Here is a tiny trained network, its code and every weight. The questions are about switching its units off for an input and a target symbol, where a switched-off unit gives its printed mean instead of its output.

import numpy as np


def w(rows, s, z=0):
    codes = np.array(rows[::2]) - 128.0
    scale = np.full(codes.shape[1], s)
    scale[-1] = z or s
    return codes * scale


def f(y):
    return np.maximum(y, 0)


def softmax(a):
    e = np.exp(a - a.max(-1, keepdims=True))
    return e / e.sum(-1, keepdims=True)


def log_softmax(a):
    a = a - a.max(-1, keepdims=True)
    return a - np.log(np.exp(a).sum(-1, keepdims=True))


def net(x, mask):
    ids = ['αδεζηθλμξστφψω'.index(c) for c in x.split()]
    T = len(ids)
    res = E[ids] + P[:T]
    u = 0
    for l in range(3):
        q, k, v = (res @ M[l].T for M in (Q, K, V))
        z = softmax(np.where(np.tri(T) > 0, q @ k.T / 4**0.5, -1e9)) @ v
        res = res + np.where(mask[u], z, O[l][:, -1]) @ O[l][:, :-1]
        u += 1
        y = f(res @ A[l][:, :-1].T + A[l][:, -1])
        res = res + np.where(mask[u : u + 4], y, B[l][:, -1]) @ B[l][:, :-1]
        u += 4
    return log_softmax(res[-1] @ U[:, :-1].T + U[:, -1])


Q, K, V, O, A, B = {}, {}, {}, {}, {}, {}
E = w([
[131,134,147],'α',
[111,178,130],'δ',
[115,204,150],'ε',
[120,103,131],'ζ',
[133,128,177],'η',
[101,120,121],'θ',
[56,254,74],'λ',
[95,96,195],'μ',
[130,86,66],'ξ',
[13,139,214],'σ',
[186,156,158],'τ',
[81,151,161],'φ',
[70,171,179],'ψ',
[251,89,116],'ω',
],0.017)
P = w([
[103,186,131],'0',
[148,160,125],'1',
[146,133,120],'2',
[165,134,128],'3',
[171,157,139],'4',
[204,190,120],'5',
[185,121,132],'6',
[129,2,126],'7',
],0.0061)
Q[0] = w([
[170,192,106],'0.h1',
[141,124,97],'0.h1',
[155,149,169],'0.h1',
[130,89,5],'0.h1',
],0.015)
K[0] = w([
[164,128,254],'0.h1',
[143,109,98],'0.h1',
[116,79,154],'0.h1',
[178,133,13],'0.h1',
],0.009)
V[0] = w([
[209,96,229],'0.h1',
[154,23,168],'0.h1',
[155,127,254],'0.h1',
[134,87,29],'0.h1',
],0.0078)
O[0] = w([
[40,31,82,192],'0.h1',
[64,49,52,43],'0.h1',
[77,1,116,231],'0.h1',
[136,218,104,7],'0.h1',
],0.0096,0.0011)
A[0] = w([
[119,109,37,249],'0.n1',
[3,114,85,123],'0.n2',
[155,28,108,252],'0.n3',
[33,170,26,87],'0.n4',
],0.0065,0.0039)
B[0] = w([
[167,176,241,214],'0.n1',
[193,123,147,176],'0.n2',
[165,253,85,254],'0.n3',
[49,133,167,153],'0.n4',
],0.0079,0.0056)
Q[1] = w([
[195,122,191],'1.h1',
[172,254,168],'1.h1',
[145,99,170],'1.h1',
[90,27,145],'1.h1',
],0.01)
K[1] = w([
[133,177,79],'1.h1',
[2,184,98],'1.h1',
[146,167,126],'1.h1',
[223,149,207],'1.h1',
],0.0089)
V[1] = w([
[105,101,194],'1.h1',
[161,101,184],'1.h1',
[2,146,187],'1.h1',
[154,148,152],'1.h1',
],0.0084)
O[1] = w([
[180,97,246,98],'1.h1',
[165,176,204,142],'1.h1',
[131,1,239,136],'1.h1',
[86,214,111,252],'1.h1',
],0.0065,0.0029)
A[1] = w([
[131,121,119,66],'1.n1',
[110,80,79,4],'1.n2',
[183,127,121,61],'1.n3',
[117,90,8,53],'1.n4',
],0.013,0.0036)
B[1] = w([
[131,201,107,128],'1.n1',
[165,117,132,128],'1.n2',
[173,238,25,250],'1.n3',
[164,18,254,181],'1.n4',
],0.0087,0.0019)
Q[2] = w([
[130,2,29],'2.h1',
[115,12,54],'2.h1',
[190,82,246],'2.h1',
[137,176,152],'2.h1',
],0.0075)
K[2] = w([
[69,136,185],'2.h1',
[69,105,137],'2.h1',
[201,2,57],'2.h1',
[148,146,141],'2.h1',
],0.0064)
V[2] = w([
[229,86,125],'2.h1',
[203,81,100],'2.h1',
[253,132,80],'2.h1',
[126,174,165],'2.h1',
],0.0053)
O[2] = w([
[72,159,68,151],'2.h1',
[60,150,85,117],'2.h1',
[80,103,2,254],'2.h1',
[183,113,109,206],'2.h1',
],0.0074,0.0051)
A[2] = w([
[229,131,141,3],'2.n1',
[205,244,114,163],'2.n2',
[229,92,100,194],'2.n3',
[92,213,32,138],'2.n4',
],0.011,0.0066)
B[2] = w([
[253,23,216,143],'2.n1',
[32,186,140,252],'2.n2',
[53,81,115,178],'2.n3',
[247,50,101,234],'2.n4',
],0.012,0.016)
U = w([
[46,135,111,82],'α',
[145,200,168,58],'δ',
[140,167,139,43],'ε',
[72,218,140,22],'ζ',
[68,82,155,156],'η',
[136,165,153,232],'θ',
[148,245,129,1],'λ',
[137,144,159,190],'μ',
[203,85,88,97],'ξ',
[129,220,80,212],'σ',
[71,100,140,141],'τ',
[59,156,87,210],'φ',
[87,200,128,108],'ψ',
[70,42,125,119],'ω',
],0.011,0.0092)

Each question gives the input, a string of symbols that net reads in full, and the target symbol t.
The units are the heads (4 rows each of Q, K, V and O) and the neurons (one row each of A and B). Each row of codes is followed by its name. A weight is (code - 128) times the scale printed after its matrix; where a second scale follows, it is the last column's (O, A, B and U).
mask holds one flag per unit, layer by layer, with each layer's heads first. A switched-off unit (its flag False) gives its mean, the last column of its rows in O or B, instead of its output. The means were averaged over made-up inputs and are rounded, as every weight is.
A unit's drop is (log p(t) with every unit on - log p(t) with that unit switched off) / (log p(t) with every unit on - log p(t) with every unit switched off).
The circuit of an input: a set's keep is (log p(t) with only the set's units on - log p(t) with every unit switched off) / (log p(t) with every unit on - log p(t) with every unit switched off). Starting from the 12 units with the biggest drops (on a tie, the unit counted first), units are removed one at a time, each time the one whose removal leaves the highest keep (on an exact tie, the one counted first), for as long as the keep stays at least 0.8.
units of the circuit, in order: the units of the circuit, biggest drop first
unit that matters most: the unit with the biggest drop
top k neurons: the k neurons with the biggest drops, biggest first
k most important neurons of layer l: the k neurons of layer l with the biggest drops, biggest first
drop of u: that unit's drop, to one decimal
input ω ω η θ ω θ ψ, target ξ: top 3 neurons -> (2.n2 2.n4 0.n3)
input ψ ζ ξ ξ ξ η ζ, target σ: top neuron -> (2.n1)
input σ ψ θ ω ξ ζ, target ξ: units of the circuit, in order -> (2.h1 2.n2 1.n3 2.n4)
input η ξ φ α ω ξ, target ξ: units of the circuit, in order -> (2.n4 0.n3)
input ω μ θ, target ξ: top 3 neurons -> (2.n2 0.n3 0.n2)
input θ λ η δ ξ ω, target ω: top 2 neurons -> (2.n3 2.n2)
input ξ θ τ ω ζ, target ξ: units of the circuit, in order -> (1.n3 2.n2)
input τ δ ω μ, target ξ: top 4 neurons -> (2.n2 0.n3 2.n4 1.n3)
input η ξ ω δ α, target ξ: units of the circuit, in order -> (2.h1 1.n3 2.n4)
input η ζ δ ω ε φ, target ξ: top 2 neurons -> (2.n2 1.n3)
input ζ μ ω ω ξ, target ξ: top 4 neurons -> (0.n1 2.n4 0.n3 1.n3)
input τ ψ α σ ω ε, target ξ: top 2 neurons -> (2.n2 1.n3)
input ξ α ξ, target σ: top 3 neurons -> (2.n2 2.n4 0.n1)
input ζ ξ ζ ξ ξ ω η, target ξ: units of the circuit, in order -> (2.n4 2.h1 1.n3 1.h1)
input ξ μ ζ μ λ ω, target ω: units of the circuit, in order -> (2.n3)
input ω η ξ ω η, target ξ: top 2 neurons -> (2.n2 2.n4)
input θ α ξ ξ ξ ω η ε, target ξ: units of the circuit, in order -> (2.n4 2.h1 1.n3)
input η δ δ η ω δ, target ξ: top 3 neurons -> (2.n2 1.n3 0.n3)
input δ ξ θ, target σ: units of the circuit, in order -> (0.h1 2.n2 2.n4)
input ξ θ ζ, target σ: units of the circuit, in order -> (0.h1)
input ψ ω ω σ, target ξ: top 4 neurons -> (2.n4 2.n2 0.n3 1.n3)
input λ ω δ ξ, target ω: top 2 neurons -> (2.n3 2.n1)
input θ σ ξ δ α ω η μ, target ξ: top 2 neurons -> (2.n2 1.n3)
input ζ τ δ ω ω δ, target ξ: top 4 neurons -> (2.n4 2.n2 1.n3 0.n3)
input τ ω τ α, target ξ: 3 most important neurons of layer 0 -> (0.n3 0.n4 0.n1)
input ψ ξ ω φ σ, target ξ: 2 most important neurons of layer 0 -> (0.n3 0.n1)
input ψ ω θ δ ξ ω ψ, target ξ: unit that matters most -> 2.h1
input ε η ω ζ φ, target ξ: 2 most important neurons of layer 0 -> (0.n3 0.n4)
input ξ δ θ, target σ: drop of 0.n1 -> 0.0
